Below is a small trained network, with its code and all its weights. Each question gives an input and a class and asks what happens when units are switched off, that is, made to give their printed mean instead of their output.

import numpy as np


def w(rows, s, z=0):
    codes = np.array(rows[::2]) - 128.0
    scale = np.full(codes.shape[1], s)
    scale[-1] = z or s
    return codes * scale


def f(y):
    return np.maximum(y, 0)


def log_softmax(a):
    a = a - a.max(-1, keepdims=True)
    return a - np.log(np.exp(a).sum(-1, keepdims=True))


def net(x, mask):
    res = np.array(x, float).reshape(1, 3) / 4 @ E
    y = f(res @ A[0][:, :-1].T + A[0][:, -1])
    res = res + np.where(mask, y, B[0][:, -1]) @ B[0][:, :-1]
    return log_softmax(res[-1] @ U[:, :-1].T + U[:, -1])


A, B = {}, {}
E = w([
[56,159,225,125,200,91,10,163,240,131],'x0',
[101,67,211,190,151,116,191,130,98,69],'x1',
[103,231,130,96,102,236,166,208,83,123],'x2',
],0.012)
A[0] = w([
[114,115,192,133,135,184,125,144,109,106,145],'N0',
[164,193,84,139,134,125,165,136,68,46,185],'N1',
[97,48,203,131,110,100,129,47,152,68,206],'N2',
[112,187,69,87,140,164,104,220,111,146,204],'N3',
[122,141,104,100,129,122,2,68,154,195,199],'N4',
[133,137,95,104,76,129,118,192,173,81,81],'N5',
[169,100,71,100,54,110,221,49,112,155,216],'N6',
[109,55,180,140,178,71,126,67,179,170,238],'N7',
[107,171,209,87,152,191,171,166,134,110,191],'N8',
[87,146,115,82,105,186,252,136,79,98,250],'N9',
[98,145,120,72,139,103,28,63,165,187,251],'N10',
],0.0098,0.0031)
B[0] = w([
[99,154,168,128,126,125,176,114,207,50,173],'N0',
[129,117,175,80,168,89,181,123,146,158,193],'N1',
[148,82,48,196,164,190,130,84,75,55,233],'N2',
[74,175,182,87,101,121,163,207,158,176,217],'N3',
[143,172,69,64,114,113,47,135,165,181,221],'N4',
[109,113,129,156,116,159,124,129,112,178,153],'N5',
[139,113,146,101,182,134,104,103,103,161,244],'N6',
[128,71,67,165,111,166,53,58,99,139,250],'N7',
[18,154,187,203,117,127,165,195,157,116,212],'N8',
[159,93,200,123,139,93,247,75,88,143,235],'N9',
[196,198,59,98,172,118,76,140,188,112,229],'N10',
],0.011,0.016)
U = w([
[183,155,25,112,157,100,21,81,152,128,237],'0',
[111,215,106,91,118,149,83,201,179,254,136],'1',
[74,143,234,178,55,140,176,191,140,129,79],'2',
[186,92,176,88,190,116,188,82,65,173,143],'3',
[158,32,54,218,151,215,104,87,81,48,12],'4',
],0.0083,0.0011)

Each question gives the input, the list of numbers given to net, and the class t.
The units are the neurons (one row each of A and B). Each row of codes is followed by its name. A weight is (code - 128) times the scale printed after its matrix; where a second scale follows, it is the last column's (A, B and U).
mask holds one flag per neuron, in row order. A switched-off neuron (its flag False) gives its mean, the last column of its row in B, instead of its output. The means were averaged over made-up inputs and are rounded, as every weight is.
A unit's drop is (log p(t) with every unit on - log p(t) with that unit switched off) / (log p(t) with every unit on - log p(t) with every unit switched off).
The circuit of an input: a set's keep is (log p(t) with only the set's units on - log p(t) with every unit switched off) / (log p(t) with every unit on - log p(t) with every unit switched off). Starting from all 11 units, units are removed one at a time, each time the one whose removal leaves the highest keep (on an exact tie, the one counted first), for as long as the keep stays at least 0.8.
circuit, biggest first: the units of the circuit, biggest drop first
k most important neurons: the k neurons with the biggest drops, biggest first
drop of u: that unit's drop, to one decimal
input [7,5,-2], class 4: circuit, biggest first : (N2)
input [-6,-6,8], class 3: 3 most important neurons : (N9, N6, N1)
input [-5,-8,1], class 1: 3 most important neurons : (N3, N2, N4)
input [-4,-3,7], class 2: 2 most important neurons : (N3, N8)
input [-4,-7,1], class 1: 2 most important neurons : (N3, N2)
input [-5,4,8], class 2: 2 most important neurons : (N8, N3)
input [-8,3,8], class 3: drop of N9 : 1.5
input [-7,6,8], class 3: drop of N9 : 5.3
input [0,3,8], class 2: drop of N6 : 0.0
input [8,2,6], class 2: drop of N8 : 0.7
